Here is a tiny trained network, its code and every weight. The questions are about switching its units off for an input and a class, where a switched-off unit gives its printed mean instead of its output.

import numpy as np


def w(rows, s, z=0):
    codes = np.array(rows[::2]) - 128.0
    scale = np.full(codes.shape[1], s)
    scale[-1] = z or s
    return codes * scale


def f(y):
    return np.maximum(y, 0)


def log_softmax(a):
    a = a - a.max(-1, keepdims=True)
    return a - np.log(np.exp(a).sum(-1, keepdims=True))


def net(x, mask):
    res = np.array(x, float).reshape(1, 7) / 4 @ E
    y = f(res @ A[0][:, :-1].T + A[0][:, -1])
    res = res + np.where(mask, y, B[0][:, -1]) @ B[0][:, :-1]
    return log_softmax(res[-1] @ U[:, :-1].T + U[:, -1])


A, B = {}, {}
E = w([
[68,92,1,72,194,146,75],'x0',
[223,111,160,68,127,163,192],'x1',
[133,142,143,106,144,111,112],'x2',
[145,120,153,150,146,124,102],'x3',
[171,68,69,2,51,35,63],'x4',
[120,113,131,137,114,145,137],'x5',
[126,112,146,124,114,155,92],'x6',
],0.0076)
A[0] = w([
[43,145,79,196,190,146,123,213],'neuron 0',
[181,109,134,101,102,138,119,2],'neuron 1',
[221,61,149,51,96,126,66,112],'neuron 2',
[194,51,126,92,43,83,209,213],'neuron 3',
[212,122,56,92,101,102,118,108],'neuron 4',
[118,91,114,156,70,42,75,164],'neuron 5',
[202,192,136,215,161,135,159,102],'neuron 6',
[209,137,233,48,91,130,145,254],'neuron 7',
[95,114,88,191,177,115,80,42],'neuron 8',
[120,117,197,122,42,29,136,214],'neuron 9',
[1,199,163,162,145,127,83,66],'neuron 10',
[103,113,133,154,45,29,119,211],'neuron 11',
[207,104,107,93,106,137,108,69],'neuron 12',
[72,221,117,202,108,123,116,127],'neuron 13',
],0.0079,0.0033)
B[0] = w([
[90,170,55,167,226,112,30,255],'neuron 0',
[87,96,189,184,209,105,175,151],'neuron 1',
[116,152,89,160,221,114,85,224],'neuron 2',
[196,224,173,175,244,138,84,235],'neuron 3',
[69,58,111,174,220,100,68,198],'neuron 4',
[1,190,76,117,58,58,93,198],'neuron 5',
[169,149,144,136,50,173,190,220],'neuron 6',
[211,216,169,221,115,132,193,254],'neuron 7',
[102,70,21,81,191,140,126,177],'neuron 8',
[195,206,113,211,91,150,54,218],'neuron 9',
[203,53,175,211,202,113,42,218],'neuron 10',
[28,220,85,185,99,81,52,201],'neuron 11',
[137,107,85,177,187,97,80,175],'neuron 12',
[214,127,170,216,177,174,57,218],'neuron 13',
],0.0057,0.0079)
U = w([
[162,177,217,180,128,90,118,183],'0',
[96,240,87,138,102,107,127,235],'1',
[182,90,47,96,205,95,94,35],'2',
[2,66,103,67,93,14,87,5],'3',
[207,164,222,117,75,186,245,5],'4',
],0.0064,0.0034)

Each question gives the input, the list of numbers given to net, and the class t.
The units are the neurons (one row each of A and B). Each row of codes is followed by its name. A weight is (code - 128) times the scale printed after its matrix; where a second scale follows, it is the last column's (A, B and U).
mask holds one flag per neuron, in row order. A switched-off neuron (its flag False) gives its mean, the last column of its row in B, instead of its output. The means were averaged over made-up inputs and are rounded, as every weight is.
A unit's drop is (log p(t) with every unit on - log p(t) with that unit switched off) / (log p(t) with every unit on - log p(t) with every unit switched off).
The circuit of an input: a set's keep is (log p(t) with only the set's units on - log p(t) with every unit switched off) / (log p(t) with every unit on - log p(t) with every unit switched off). Starting from the 12 units with the biggest drops (on a tie, the unit counted first), units are removed one at a time, each time the one whose removal leaves the highest keep (on an exact tie, the one counted first), for as long as the keep stays at least 0.8.
units of the circuit, in order: the units of the circuit, biggest drop first
unit that matters most: the unit with the biggest drop
k most important neurons: the k neurons with the biggest drops, biggest first
drop when u is switched off: that unit's drop, to one decimal
input [-2,6,8,-8,8,1,-8], class 0: units of the circuit, in order -> [neuron 7; neuron 3]
input [-6,7,3,-2,0,-6,2], class 4: 2 most important neurons -> [neuron 0; neuron 7]
input [4,-2,3,-4,8,-2,8], class 3: units of the circuit, in order -> [neuron 5; neuron 7]
input [-6,-3,-6,7,4,4,7], class 1: 4 most important neurons -> [neuron 5; neuron 11; neuron 10; neuron 13]
input [-4,2,4,-6,0,-1,5], class 4: unit that matters most -> neuron 0
input [3,-4,6,-1,1,5,-4], class 3: units of the circuit, in order -> [neuron 7; neuron 3; neuron 9]
input [2,-3,-1,2,8,8,7], class 3: units of the circuit, in order -> [neuron 5; neuron 7]
input [2,0,5,-2,3,1,5], class 3: 2 most important neurons -> [neuron 13; neuron 7]
input [-3,4,-3,8,-3,3,-8], class 4: drop when neuron 0 is switched off -> 0.1
input [-8,7,-1,-5,-1,0,-7], class 4: drop when neuron 9 is switched off -> 0.0
input [4,-6,-3,-4,1,0,6], class 3: drop when neuron 3 is switched off -> 0.2
input [-3,5,-3,1,-1,-4,7], class 4: drop when neuron 0 is switched off -> 0.2
